Below are the code and all the weights of a small trained network. Each question names an input and a target symbol and asks about switching units off, where a switched-off unit gives its printed mean instead of its output.

import numpy as np


def w(rows, s, z=0):
    codes = np.array(rows[::2]) - 128.0
    scale = np.full(codes.shape[1], s)
    scale[-1] = z or s
    return codes * scale


def f(y):
    return y / 2 * (1 + np.tanh(0.7978845608 * (y + 0.044715 * y**3)))


def softmax(a):
    e = np.exp(a - a.max(-1, keepdims=True))
    return e / e.sum(-1, keepdims=True)


def log_softmax(a):
    a = a - a.max(-1, keepdims=True)
    return a - np.log(np.exp(a).sum(-1, keepdims=True))


def net(x, mask):
    ids = ['ΘΛΞΨγζη'.index(c) for c in x.split()]
    T = len(ids)
    res = E[ids] + P[:T]
    q, k, v = (res @ M[0].T for M in (Q, K, V))
    z = softmax(np.where(np.tri(T) > 0, q @ k.T / 2**0.5, -1e9)) @ v
    res = res + np.where(mask[0], z, O[0][:, -1]) @ O[0][:, :-1]
    y = f(res @ A[0][:, :-1].T + A[0][:, -1])
    res = res + np.where(mask[1:9], y, B[0][:, -1]) @ B[0][:, :-1]
    return log_softmax(res[-1] @ U[:, :-1].T + U[:, -1])


Q, K, V, O, A, B = {}, {}, {}, {}, {}, {}
E = w([
[140,112,133,126,135,100,162,23],'Θ',
[155,111,205,138,129,82,31,89],'Λ',
[185,138,99,61,119,148,56,123],'Ξ',
[75,74,107,92,162,88,126,108],'Ψ',
[95,139,74,191,121,103,75,178],'γ',
[92,96,109,117,4,107,146,173],'ζ',
[111,60,141,181,104,141,102,125],'η',
],0.027)
P = w([
[26,186,155,173,143,159,209,52],'0',
[167,98,128,180,159,128,2,76],'1',
[135,117,110,183,133,132,11,90],'2',
[134,88,97,183,147,127,22,63],'3',
[117,90,103,167,132,139,22,81],'4',
[101,91,100,156,115,150,29,97],'5',
[93,96,93,155,109,168,37,115],'6',
[107,76,101,136,143,159,28,79],'7',
[109,83,112,144,141,150,26,94],'8',
[97,72,120,134,121,162,46,109],'9',
[100,81,141,146,90,171,45,138],'10',
[103,78,163,131,64,176,52,139],'11',
[72,78,138,112,89,169,65,138],'12',
[55,64,142,127,91,166,77,159],'13',
],0.0083)
Q[0] = w([
[184,236,138,152,155,146,249,102],'h0',
[98,112,85,112,75,96,94,70],'h0',
],0.012)
K[0] = w([
[176,131,107,140,44,138,62,252],'h0',
[70,121,176,133,183,78,236,150],'h0',
],0.011)
V[0] = w([
[178,253,142,134,47,141,192,111],'h0',
[132,134,98,47,154,45,235,116],'h0',
],0.0067)
O[0] = w([
[145,218,76,160,109,79,135,80,1],'h0',
[252,87,187,218,190,67,151,222,237],'h0',
],0.017,0.005)
A[0] = w([
[101,198,3,116,203,193,122,120,100],'n0',
[165,172,181,169,167,86,143,174,71],'n1',
[154,132,184,172,153,192,182,82,79],'n2',
[116,108,9,106,130,221,116,152,93],'n3',
[145,143,170,107,162,90,122,67,151],'n4',
[186,102,93,156,117,68,203,52,228],'n5',
[142,89,149,131,150,133,168,139,174],'n6',
[162,218,54,18,79,97,150,114,2],'n7',
],0.011,0.0043)
B[0] = w([
[144,146,2,143,162,215,171,168,150],'n0',
[137,144,150,109,112,221,167,122,252],'n1',
[146,115,69,114,86,101,76,164,156],'n2',
[137,88,179,146,136,70,158,129,184],'n3',
[133,174,56,122,135,122,96,147,180],'n4',
[123,188,199,108,207,118,181,146,222],'n5',
[107,122,122,114,102,129,76,188,251],'n6',
[189,104,117,69,55,17,185,172,148],'n7',
],0.011)
U = w([
[149,140,146,110,140,167,182,123,55],'Θ',
[114,170,96,110,99,117,54,137,161],'Λ',
[186,121,59,120,121,86,97,143,4],'Ξ',
[134,131,129,103,138,123,97,193,120],'Ψ',
[134,136,50,146,125,134,102,142,171],'γ',
[157,126,142,170,102,1,99,121,182],'ζ',
[150,71,119,161,117,142,152,65,206],'η',
],0.0078,0.0028)

Each question gives the input, a string of symbols that net reads in full, and the target symbol t.
The units are the heads (2 rows each of Q, K, V and O) and the neurons (one row each of A and B). Each row of codes is followed by its name. A weight is (code - 128) times the scale printed after its matrix; where a second scale follows, it is the last column's (O, A, B and U).
mask holds one flag per unit, heads first, then neurons. A switched-off unit (its flag False) gives its mean, the last column of its rows in O or B, instead of its output. The means were averaged over made-up inputs and are rounded, as every weight is.
A unit's drop is (log p(t) with every unit on - log p(t) with that unit switched off) / (log p(t) with every unit on - log p(t) with every unit switched off).
The circuit of an input: a set's keep is (log p(t) with only the set's units on - log p(t) with every unit switched off) / (log p(t) with every unit on - log p(t) with every unit switched off). Starting from all 9 units, units are removed one at a time, each time the one whose removal leaves the highest keep (on an exact tie, the one counted first), for as long as the keep stays at least 0.8.
units of the circuit, in order: the units of the circuit, biggest drop first
unit that matters most: the unit with the biggest drop
k most important neurons: the k neurons with the biggest drops, biggest first
drop of u: that unit's drop, to one decimal
input Ψ ζ Ξ γ Λ, target Ψ: units of the circuit, in order => [h0; n6]
input ζ Ψ η Ξ η Θ, target ζ: 4 most important neurons => [n1; n0; n2; n5]
input η ζ ζ, target ζ: unit that matters most => n3
input ζ Λ η Ξ, target Ξ: units of the circuit, in order => [n0; h0; n7]
input Θ γ Ψ Ψ ζ ζ, target Θ: units of the circuit, in order => [h0; n1; n5; n6]
input ζ ζ ζ ζ Ξ, target Ξ: units of the circuit, in order => [h0; n0; n7]
input Θ Ψ γ η ζ Ξ ζ γ, target Θ: units of the circuit, in order => [h0; n1; n6]
input Θ Ψ ζ ζ Λ, target Θ: units of the circuit, in order => [n1; h0]
input Θ Ψ Ψ ζ Ψ Ξ, target Θ: units of the circuit, in order => [h0; n1; n6; n5]
input Θ γ Ψ Ξ, target Θ: 4 most important neurons => [n1; n5; n6; n2]
input Λ γ Θ Θ ζ, target ζ: 2 most important neurons => [n1; n0]
input γ ζ Λ ζ γ ζ γ, target γ: drop of n0 => 2.2
input ζ Ψ Λ, target Ψ: drop of h0 => 1.2
input Λ ζ Λ Λ, target Λ: drop of n7 => 0.0
input ζ Θ Λ ζ Λ η Θ Θ, target ζ: drop of n1 => 1.0
input η Ξ γ η, target η: most important neuron => [n3]
